Here are made-up objects, facts about them, and rows of numbers that follow some of those facts. Name the object behind each unnamed row.

Facts:
{babasker briflor brostos fezok fisto flibis fusti gaklum gesken giploler grefek groflom gutrok kaskem kenil kloklos ladru lorunin mitrudor muzim nofol nudagan pegra reses staplok stenil stigro tobik tokun tutuk ziku} ξ 503
{bagim genem kera kuflu kuvis pini plesom plusto resur sizer tonas} ξ 250
{bavur bova buka kefla klamo mivil motos mozorer plebogim pluku sogafun tratetrur travi trimi valasta zuskir} ξ 817
{bebri butruk donuk fifamuk flistol klevek matrun mibrum pipel plelen sipok suplo trorek voduk zele zogrim} ξ 893
{bogrir broli fefi fomu godru gonil grefos lateskel lufekla nakis pites riskir sadru skidrim suklomi velir} ξ 253
{buflem firomus fliden fural graveflem greklo nuvam rari riklin rodakan skudrel sotir trizi zugrar} ξ 831
{dradar drera favem fistom fliflar flogem gobrin kleflo klesun konaful laklim niki skedror stomi trogetrin turis zaklir zaskos zegrir} ξ 254
χ a <- babasker buka donuk dradar fefi fezok fisto fistom flistol fural gobrin graveflem greklo kefla kenil kera klamo laklim lorunin lufekla motos nakis pini pluku rari riklin riskir sipok sizer skidrim sogafun sotir tobik tratetrur travi trogetrin voduk zaklir zele zogrim zugrar zuskir
χ f <- bagim bebri bogrir favem firomus fliden flogem grefek kaskem mibrum mitrudor mozorer nofol nudagan plebogim staplok stomi
χ c <- bavur bova drera fifamuk fusti konaful kuvis lateskel mivil pegra pipel skedror suplo tokun trimi velir
χ d <- briflor broli brostos kuflu muzim niki plusto reses rodakan sadru stigro trorek tutuk zegrir
χ b <- buflem butruk flibis fliflar genem gesken giploler godru gonil gutrok kleflo klevek matrun nuvam pites plelen resur skudrel trizi turis zaskos ziku
χ e <- fomu grefos klesun kloklos valasta
χ g <- gaklum groflom ladru plesom stenil suklomi tonas
{babasker bogrir butruk drera favem fifamuk fisto flibis fliden fliflar fomu fusti gaklum genem gesken gobrin godru grefos gutrok kefla kenil kera klevek konaful kuvis laklim mitrudor mivil motos nuvam pites plelen pluku plusto riklin riskir sipok sizer skidrim staplok stigro suklomi tratetrur trimi trogetrin velir voduk zaklir zegrir zele ziku zugrar} μ 864
{bagim bavur bebri bova briflor broli brostos buflem buka donuk dradar fefi fezok firomus fistom flistol flogem fural giploler gonil graveflem grefek greklo groflom kaskem klamo kleflo klesun kloklos kuflu ladru lateskel lorunin lufekla matrun mibrum mozorer muzim nakis niki nofol nudagan pegra pini pipel plebogim plesom rari reses resur rodakan sadru skedror skudrel sogafun sotir stenil stomi suplo tobik tokun tonas travi trizi trorek turis tutuk valasta zaskos zogrim zuskir} μ 114
babasker α skidrim
bebri α fistom
bidrar α fisto
bova α grefek godru
bregam α stenil plelen
briflor α lorunin
brostos α groflom
buflem α mivil
buka α plesom
donuk α fusti trimi
favem α flelem bebri
fefi α bebri
fifamuk α fisto
fisto α mivil
fistom α grobren
flibis α tutuk
flistol α fisto skuzo
fomu α nofol
fomuk α gesken plelen
fural α nofol tutuk
fusti α pipel
garu α lorunin
gekir α sogafun plelen
genem α fistom plepir fusti
gobrin α kefla godru
godru α plepir
grefek α bebri
greklo α fifamuk sadru
griku α fifamuk
grobren α zele fusti
groflom α nofol fisto
kaskem α trimi zisam
kera α gesken travi
kleflo α tratetrur motos
klevek α fusti kleflo
kuflu α pegra
ladru α zaklir skudrel
laklim α garu sogafun
lufekla α fomu greklo
mitrudor α niki
motos α fural turis
mozorer α flelem
muzim α genem
pegra α fomuk
plepir α skudrel
plesom α lufekla fusti
rari α skagok
riklin α gonil
sadru α zele
sipok α stomi bidrar donuk
sizer α konaful plelen
skagok α fural
sotir α kefla
stenil α plepir fomuk zaklir
sukes α briflor stomi fifamuk
tobik α fural kera
tonas α flelem plelen
tratetrur α mivil
travi α zuskir
treklurir α kera
trimi α bebri
turis α griku
voduk α sogafun riklin
zaklir α groflom fefi konaful
zele α skuzo
ziku α klesun grobren
zisam α bebri
zuskir α tutuk

Some rows with their names:
plelen: [  4  18   5  -2   4 -24 -29 -11 -30 -11  31 -15  -2  15   1  19  -3  14
   5 -13 -10  32   9  11 -12  22   6  15 -17  13   1 -11 -20]
dradar: [ 17  23  -3   1  17 -13 -28 -13 -25 -12  15  -7 -19   4   2   7 -12   2
   0 -11 -15  44  -2  20 -11   3   3  16 -11  16  -3 -20 -13]
valasta: [ 11  26  -1  -3  13 -11 -34 -16 -25  -5   1 -12 -15  15  -9  21 -10   5
   7 -10 -12  50  -3  21   0   8  -2  19 -10   2  -7 -15  -8]
tutuk: [ 25 -22 -18 -14  28  -3 -24   0 -34 -12  -2  -3 -22   7  -7  22 -11  10
   4 -25   2  30  -4 -10  10   7 -17   2  -5  13  -8 -21   4]
zugrar: [  6  16  -2   0   4 -21 -31 -12 -31 -10  35 -11   0   9   9  16 -10   7
   1 -17  -5  25  11  10 -12  21   6  17 -18  21   3 -18 -14]
butruk: [  3  18   7  -2   3 -22 -31 -10 -29 -11  30 -17   1  16   1  20  -3  12
   4 -13 -11  30   9  14 -11  22   4  14 -18  14   3 -11 -18]
plusto: [  7   5   3   2  -3 -13 -34  -7 -27   3  20 -11   8  28  -1  22  -8  34
  17 -24  -5  23  12   6  -5  19  -1  12 -21   8  -1 -15 -23]
tratetrur: [ -2  21   4   1   1 -18 -29 -22 -30 -16  26 -21   1  17  -3  24  -4  -5
   1  -2 -12  36   6  17  -9  22  -2  15 -20  16   2   1 -14]
mivil: [  6  17  16   1  -2 -15 -37 -17 -27 -17  24 -22   7  15 -10  23  -3   6
  -1  -6  -7  37   8  10 -13  20  -7  12 -18  12  -2 -11  -8]
fisto: [  5 -22 -13  -4  16  -4 -21 -12 -40 -25  23 -15   2   3  13  24  -6 -21
  -5 -14   6  15   4  -2   1  22 -14   0 -17  32   5  -5   7]
groflom: [ 17 -15 -24  -8  29   0 -17 -13 -36 -21   5  -7 -23   0   7  14 -12 -22
  -3 -13  -2  35  -7   0   5   7 -14   3  -7  26  -5 -10   7]
briflor: [ 23 -23 -23 -10  28   3 -23  -6 -38 -10  -5  -4 -24  14  -9  23 -12   9
   0 -23   1  28  -6 -11  11   8 -21   1  -7  15 -10 -10  -2]
lorunin: [ 21 -10 -18 -12  34  -7 -23  -7 -38 -27  10  -6 -28  -7   8  15  -8 -15
 -13 -16   2  31  -5   1   3  10  -7   4  -4  23  -4 -23  10]
gaklum: [  5 -16 -15 -12  20 -13 -27  -6 -46 -21  24 -11  -6   3  16  29  -4 -12
  -6 -21  11  14   8  -3   2  28   0   7 -10  21   3 -18  10]
flelem: [ 20  13  12   4   5 -12 -44  -7 -36  -2  10 -27 -12  16   7  21 -17  -5
   2 -18  -7  32  -8   1  -2   7   1  17 -14  14   9 -24 -10]
riklin: [  3  14  -8   2   2 -18 -28 -18 -35  -9  35 -10  -4  15   7  17 -12   6
   1 -14  -8  25  11   5 -13  23   3  16 -18  22   0  -7 -22]
nakis: [ 14  29   6  -3  17 -15 -30 -16 -23 -18  11 -15 -21   9  -3  12  -3  -2
   0  -1 -20  53  -3  25  -8   6   5  16 -10   8  -5 -13 -12]
pites: [  2  19  13  -3   3 -23 -32 -11 -28 -15  26 -22   0  19  -1  21   4  10
   4  -8 -12  35   9  16  -8  22   6  14 -17   8   2  -8 -18]
fliflar: [  6  14   3   0   4 -21 -31  -9 -30  -8  32 -15   2  14   4  18  -6  14
   5 -15  -8  27  10  11 -12  21   4  14 -19  17   3 -13 -18]

Which object is each row?
No name comes twice in this set of rows, the named rows included.
[  2  20   0   3   4 -18 -32 -16 -35 -11  28 -15  -3  24   0  21  -4  14
   0 -11 -13  26   8  12  -9  24   3  15 -20  13   0   0 -29] : klevek
[ 20  11  -9   4   9  -4 -28 -13 -24   4   2  -5 -16  28 -11  12 -14  29
  15 -19 -16  40  -1   6  -3   1  -9  12 -13   9 -10  -8 -29] : kuflu
[ 12  18   5   2  -5 -10 -45 -24 -24 -12  27 -23 -10  16 -14  33  -3  15
  -8  -4  -4  44  21   3 -16  22  -7  12 -13  14   2   3 -14] : trimi
[ 19  25  10  -1  14 -11 -35 -17 -22 -15   8 -12 -20   8 -17  13  -7   6
  -5  -3 -14  54  -1  13 -12   4  -7  12  -8   9 -10 -16  -9] : bavur
[ 19  23  -6   2  15 -13 -27 -14 -25 -10  17  -3 -20   1   3   6 -14   3
  -1 -12 -14  41  -1  17 -10   4   0  16 -11  21  -4 -22 -11] : graveflem
[  8 -16 -19 -10  20 -12 -25 -11 -47 -25  27 -12 -12   4  12  27  -4 -10
 -12 -16   7  14   8  -9   0  29  -4   4 -11  26   1  -7   3] : babasker
[ 13  24 -13   8  17  -8 -27 -20 -32  -7   9  -7 -22  18   7   9 -13   4
  -1 -12 -16  36  -3  19  -7   6   6  18 -14  14  -7  -9 -27] : plesom
[ 12  30  -3  -1  17 -13 -29 -21 -28 -16  10 -13 -26  11 -11  15  -8  -4
  -5  -1 -21  51  -5  19  -7   8  -1  16 -10  10  -7  -2 -17] : buka
[  6  10  -3  -6   0 -19 -30 -11 -31  -3  33  -2   6  15  -2  22 -12  31
  11 -19  -6  27  16  12  -6  17  -5  13 -17  11  -5 -11 -17] : fliden
[ 12  28  -1   1  16 -12 -26 -21 -26 -17   9 -15 -25  14  -7  10  -3  -3
  -2   1 -23  52  -4  20  -8   6   2  14 -10   7  -8  -3 -21] : lufekla
[ 14  19   2   2  10  -5 -31 -15 -24  -3  -6 -13 -15  31 -17  19  -7  22
  10 -10 -19  48  -4  15   1   4  -9  12 -14   0 -12  -1 -28] : sadru
[ 19  25   2   1  12  -7 -33 -22 -24 -14   9 -13 -24  14 -21  14  -9   5
  -7   0 -18  55  -3   8 -11   4 -10  13 -10  10 -11  -4 -16] : bova
[ 14  25  -4  -9  12 -13 -26 -20 -25  -6  10  -5 -21  17 -23  21  -7  20
   6  -3 -21  56   2  18  -1   5 -12  12 -10   2 -15   3 -20] : mozorer
[ 12 -18 -13  -5  20  -5 -33 -13 -51 -24  23 -11  -9  12   4  27  -6   1
 -19 -18  11   8   8 -14  -2  27  -9   2 -10  22  -6  -8   0] : fusti

Now the same objects, written a new way:
Named rows:
donuk: [  1  31   9  41  -4  35  -7   2 -19 -28 -37  10  -3  10 -20 -22   3 -24
  11 -38   8  20 -16 -10 -40   8]
fefi: [ -2  20  19  37   7  16  -6  -3 -20  -3 -30  12  16   9  13 -12   0 -13
  11 -29  13  19 -15 -16 -33  12]
mivil: [  3   6 -23  46 -20  22  16  15  16 -45 -45  20 -45   3 -36  13  -2  31
  45 -50 -22  13 -34  -6 -47   8]
genem: [-12  12 -27  67  -5  -7  -6  10  -5 -37 -35  42 -27  -4   8 -32  16  -7
  19 -22   3  31 -19  -5 -23  14]
tobik: [  7  28  13  41   3  26 -19  -1 -14 -18 -40  12  -9  24  -5 -13   0  -5
  15 -32   4  11 -10  -2 -43  10]
nudagan: [ -1  29  17  28  -5  26  -8   3 -10 -18 -37  13  -8  20   1 -16  18  -1
  14 -36  -4  14  -9   5 -39   4]
bebri: [  4  18  11  42   2  32   6   0 -13 -17 -20   8   7   9  -4  -9   6 -19
  12 -43   6  20 -20  -9 -35  12]
pini: [ -9  32  14  34  -5  15 -10   8 -23 -21 -56  13  -9   9  11  -2   8  -4
  25 -30  -6  18 -10  -5 -42   1]
niki: [  0  21   8  42 -11  44   0   3  -7 -27 -32   7 -16  19 -24  -4  14  -8
  19 -56  -7  11 -21   9 -37   2]
grefos: [-24  18 -12  27 -15   5  -8   2  -9 -23 -21  32 -10   7  16 -39  12  -1
  14 -13  -7  13 -20 -10 -37  20]
buflem: [ 27   9  12  75 -12  54   5  11  15 -25 -13   9 -31  44 -49 -37  30   4
   4 -81  13   5 -25  17 -23  12]
gesken: [-17   7 -16  60 -15  -1 -11   5   2 -22 -21  31 -25  13   5 -42  25   8
  16 -33  -1  14 -20   7 -24  15]
nofol: [  0  30  18  31  -4  26  -9   3 -11 -18 -35  14 -11  23   4 -16  17   0
  15 -36  -4  10 -11   5 -40   6]
suplo: [ -9  27  13  27  -7  33  -2  -1 -16 -22 -24  17  -9  17  -6 -11  17 -21
  17 -42  -8  14 -18  10 -38   4]
lateskel: [ -9  32  18  15  -3  19  -8  -5 -19 -15 -30  25  -5  15  14 -15  19 -20
  16 -26  -4  17 -14  10 -35   1]
fusti: [ -3  22 -20  26  -9  14  -6  -5   8 -30 -25  36 -19  -2 -20 -37   4  -3
  19 -18   2  21 -21  -4 -36  11]
motos: [  9   4 -31  69 -12  23   0  13  10 -46 -47   8 -42   6 -39  14 -21  31
  42 -44 -15  10 -28 -17 -54  17]
stigro: [-17  16 -15  29 -15  12 -11  -3   3 -17 -28  29 -16   7  -7 -29   8  11
  21 -24  -4  10 -23  -2 -36  10]
buka: [ 24  21  -2  64  -4  39   6  18   0 -46 -63  -4 -33  10 -35  25  -5  16
  33 -57 -11  18 -16 -10 -51   2]

Rows to name:
No name comes twice in this set of rows, the named rows included.
[ -9  21  11  61  -2   5  -5  14 -21 -25 -44  25 -21  14  27 -11  31  -9
  17 -41  -5  24  -9  13 -24   1] : resur
[-10  28  15  36 -11  34  -9   1 -21 -22 -33   5  -2  17  -9 -17   8 -13
  16 -43  -3  11 -16  -2 -42   7] : zogrim
[ -2  16  -1  25 -15  11  -5   8  -3 -20 -42  37 -16  19 -11 -42 -10  10
  24 -23   9   9 -35 -24 -38  25] : fisto
[ -6  16 -15  34  -9  11 -11  -1   4 -24 -24  28 -16  10  -7 -33   0   6
  19 -20   0  12 -23 -10 -38  18] : mitrudor
[ 10  27  14  35   3  26  -6   1  -8 -19 -31  16  -7  17  -1 -15   9  -5
  11 -33   4  17 -13  -1 -37   7] : kaskem
[ -2  26  13  30  -3  27 -14  -4 -10 -14 -36  17 -12  22   4 -10  15  -3
  16 -37  -4  11 -13  11 -36   2] : tutuk
[ -1  12   7  73 -12  32   2  11  -9 -29 -27   9 -24  25 -10 -17  32 -11
  13 -66  -4  15 -17  17 -25   6] : zaskos
[ 12  25  20  37   0  26  -7   7 -15 -21 -42  25 -14  32   7 -19   4  -3
  12 -35   6  11 -19  -4 -34  15] : groflom
[ -9  25  11  33 -10  34  -5  -1 -18 -20 -30  14  -8  18  -4 -12  14 -19
  16 -44  -4  13 -19   9 -36   3] : trorek
[  2   8 -16  46 -29  49  -6  -2  27 -23  -8  -3 -21  22 -70 -45   9  28
  18 -59   1  -6 -29  -8 -45  18] : zugrar
[ 18  19  10  43 -16  66  -2  -2  17 -21 -15  -5 -20  32 -58 -23  23  11
  11 -73   1   1 -21  16 -37   3] : rodakan
[  1  22   9  36 -11  43   5   2  -5 -28 -26   8 -18  18 -23  -3  16 -11
  21 -54 -11  13 -21  12 -41   1] : skedror

